Below are the code and all the weights of a small trained network. Each question names an input and a class and asks about switching units off, where a switched-off unit gives its printed mean instead of its output.

import numpy as np


def w(rows, s, z=0):
    codes = np.array(rows[::2]) - 128.0
    scale = np.full(codes.shape[1], s)
    scale[-1] = z or s
    return codes * scale


def f(y):
    return np.maximum(y, 0)


def log_softmax(a):
    a = a - a.max(-1, keepdims=True)
    return a - np.log(np.exp(a).sum(-1, keepdims=True))


def net(x, mask):
    res = np.array(x, float).reshape(1, 8) / 4 @ E
    y = f(res @ A[0][:, :-1].T + A[0][:, -1])
    res = res + np.where(mask, y, B[0][:, -1]) @ B[0][:, :-1]
    return log_softmax(res[-1] @ U[:, :-1].T + U[:, -1])


A, B = {}, {}
E = w([
[132,120,118,140,125,122,134,132,124],'x0',
[14,139,171,166,53,113,73,169,12],'x1',
[225,75,231,120,126,33,132,177,92],'x2',
[137,94,107,157,116,123,151,136,114],'x3',
[125,138,160,115,125,153,121,104,127],'x4',
[122,132,123,117,136,120,125,142,137],'x5',
[191,147,127,174,129,234,56,230,137],'x6',
[155,155,79,66,197,159,179,145,1],'x7',
],0.0092)
A[0] = w([
[139,130,119,80,148,145,137,150,68,178],'N1',
[190,114,92,112,178,145,150,103,179,124],'N2',
[175,128,132,141,133,178,125,142,140,9],'N3',
[116,134,93,96,170,177,149,120,78,131],'N4',
[59,153,50,145,126,208,105,115,157,46],'N5',
[67,124,116,120,128,48,180,27,126,35],'N6',
[135,155,105,129,152,110,103,121,144,123],'N7',
[170,144,126,87,152,131,126,155,68,116],'N8',
[119,126,85,110,126,174,146,112,160,67],'N9',
[205,148,121,143,139,160,158,110,181,80],'N10',
[167,139,90,82,157,145,131,120,34,152],'N11',
[109,126,125,145,111,134,108,121,163,141],'N12',
[125,138,123,166,122,102,75,127,162,134],'N13',
[142,133,161,209,107,143,90,141,183,132],'N14',
[85,112,110,156,173,144,116,92,144,5],'N15',
[231,126,233,131,126,61,107,187,106,42],'N16',
[69,145,149,155,83,119,87,166,53,100],'N17',
[52,147,148,171,105,138,66,179,50,95],'N18',
[147,112,174,147,159,85,105,142,125,93],'N19',
[156,142,111,111,161,171,115,153,75,145],'N20',
[147,87,153,134,144,139,124,137,107,61],'N21',
[109,134,135,138,140,118,87,136,102,93],'N22',
[216,139,105,101,132,161,148,118,175,72],'N23',
[168,123,170,108,110,88,153,138,111,80],'N24',
[75,159,70,183,114,164,141,111,141,118],'N25',
[188,152,114,198,127,237,38,234,133,2],'N26',
[97,94,175,189,70,98,91,114,246,135],'N27',
],0.013,0.0027)
B[0] = w([
[129,167,138,164,130,141,167,133,130,186],'N1',
[89,76,168,148,161,130,127,128,175,208],'N2',
[110,126,130,90,134,112,130,115,120,161],'N3',
[135,164,115,173,110,126,145,141,115,195],'N4',
[168,118,96,145,90,142,24,127,91,224],'N5',
[124,138,133,17,120,91,173,129,79,212],'N6',
[124,104,124,140,135,138,135,142,113,145],'N7',
[132,152,106,174,110,129,156,133,111,182],'N8',
[144,120,128,135,116,142,80,125,130,172],'N9',
[115,70,137,141,157,114,132,131,176,195],'N10',
[119,184,128,181,121,125,173,143,140,208],'N11',
[133,138,115,158,118,121,135,137,116,164],'N12',
[132,141,130,157,121,135,168,123,122,170],'N13',
[121,186,112,158,116,118,166,141,115,199],'N14',
[127,131,128,120,109,142,89,128,113,156],'N15',
[155,119,95,133,92,162,14,120,95,227],'N16',
[131,73,151,130,180,138,145,115,204,218],'N17',
[111,48,148,150,170,118,128,127,198,230],'N18',
[136,137,122,121,106,152,92,116,113,168],'N19',
[121,173,116,149,113,115,167,134,113,186],'N20',
[134,154,123,121,129,127,103,133,137,147],'N21',
[141,96,119,135,134,115,136,132,150,155],'N22',
[134,68,149,140,159,129,141,122,184,198],'N23',
[119,138,115,107,114,155,76,125,120,175],'N24',
[152,145,139,126,115,165,50,128,120,197],'N25',
[110,145,140,5,118,87,179,108,71,239],'N26',
[124,197,118,204,142,135,206,150,121,249],'N27',
],0.022,0.017)
U = w([
[129,232,103,251,95,138,225,171,129,126],'0',
[110,29,178,153,183,126,141,105,230,70],'1',
[188,136,88,147,48,193,25,107,102,87],'2',
[106,149,141,1,92,43,203,87,74,244],'3',
],0.0085,0.0011)

Each question gives the input, the list of numbers given to net, and the class t.
The units are the neurons (one row each of A and B). Each row of codes is followed by its name. A weight is (code - 128) times the scale printed after its matrix; where a second scale follows, it is the last column's (A, B and U).
mask holds one flag per neuron, in row order. A switched-off neuron (its flag False) gives its mean, the last column of its row in B, instead of its output. The means were averaged over made-up inputs and are rounded, as every weight is.
A unit's drop is (log p(t) with every unit on - log p(t) with that unit switched off) / (log p(t) with every unit on - log p(t) with every unit switched off).
The circuit of an input: a set's keep is (log p(t) with only the set's units on - log p(t) with every unit switched off) / (log p(t) with every unit on - log p(t) with every unit switched off). Starting from the 12 units with the biggest drops (on a tie, the unit counted first), units are removed one at a time, each time the one whose removal leaves the highest keep (on an exact tie, the one counted first), for as long as the keep stays at least 0.8.
circuit, biggest first: the units of the circuit, biggest drop first
k most important neurons: the k neurons with the biggest drops, biggest first
drop when u is switched off: that unit's drop, to one decimal
input [-1,-6,8,1,4,-1,-5,-1], class 2: circuit, biggest first -> (N16)
input [-7,-5,8,-8,-7,4,-8,-7], class 2: 4 most important neurons -> (N16, N26, N24, N19)
input [-5,-6,-2,6,3,7,1,-5], class 1: 4 most important neurons -> (N2, N10, N23, N11)
input [-1,2,-2,-2,-8,7,-6,4], class 3: 2 most important neurons -> (N6, N27)
input [-7,3,-4,8,8,6,2,3], class 2: 2 most important neurons -> (N27, N5)
input [-6,6,5,7,-1,1,5,-4], class 1: 2 most important neurons -> (N18, N17)
input [0,5,6,-8,-1,1,-8,0], class 3: 2 most important neurons -> (N6, N5)
input [-8,6,-2,-8,-6,7,-4,5], class 1: 3 most important neurons -> (N18, N27, N17)
input [6,-5,2,-1,5,3,-8,-8], class 0: 2 most important neurons -> (N27, N26)
input [8,4,-4,3,5,-5,-6,-5], class 3: 2 most important neurons -> (N6, N11)
input [-2,-7,8,-4,-2,6,8,1], class 2: 2 most important neurons -> (N16, N6)
input [-4,1,-4,-3,-4,-8,6,5], class 3: 2 most important neurons -> (N26, N27)
input [-6,5,0,2,4,-5,-6,-2], class 3: 3 most important neurons -> (N6, N2, N23)
input [-2,-5,-4,5,-6,-1,2,3], class 1: circuit, biggest first -> (N2)
input [-3,-7,3,-4,-3,-7,3,6], class 1: 4 most important neurons -> (N23, N2, N27, N10)
input [-3,-5,-1,-5,6,7,3,4], class 1: 3 most important neurons -> (N27, N23, N2)
input [-3,-6,6,-1,3,-2,7,-4], class 3: 2 most important neurons -> (N26, N18)
input [-2,0,6,-4,-3,5,5,-4], class 2: drop when N16 is switched off -> 3.9
input [6,-7,-3,-2,5,-2,5,-1], class 1: drop when N22 is switched off -> 0.0
input [2,2,-8,-3,8,-6,5,-5], class 2: drop when N5 is switched off -> 2.2
input [-4,2,3,3,-5,-8,6,3], class 3: drop when N26 is switched off -> 1.2
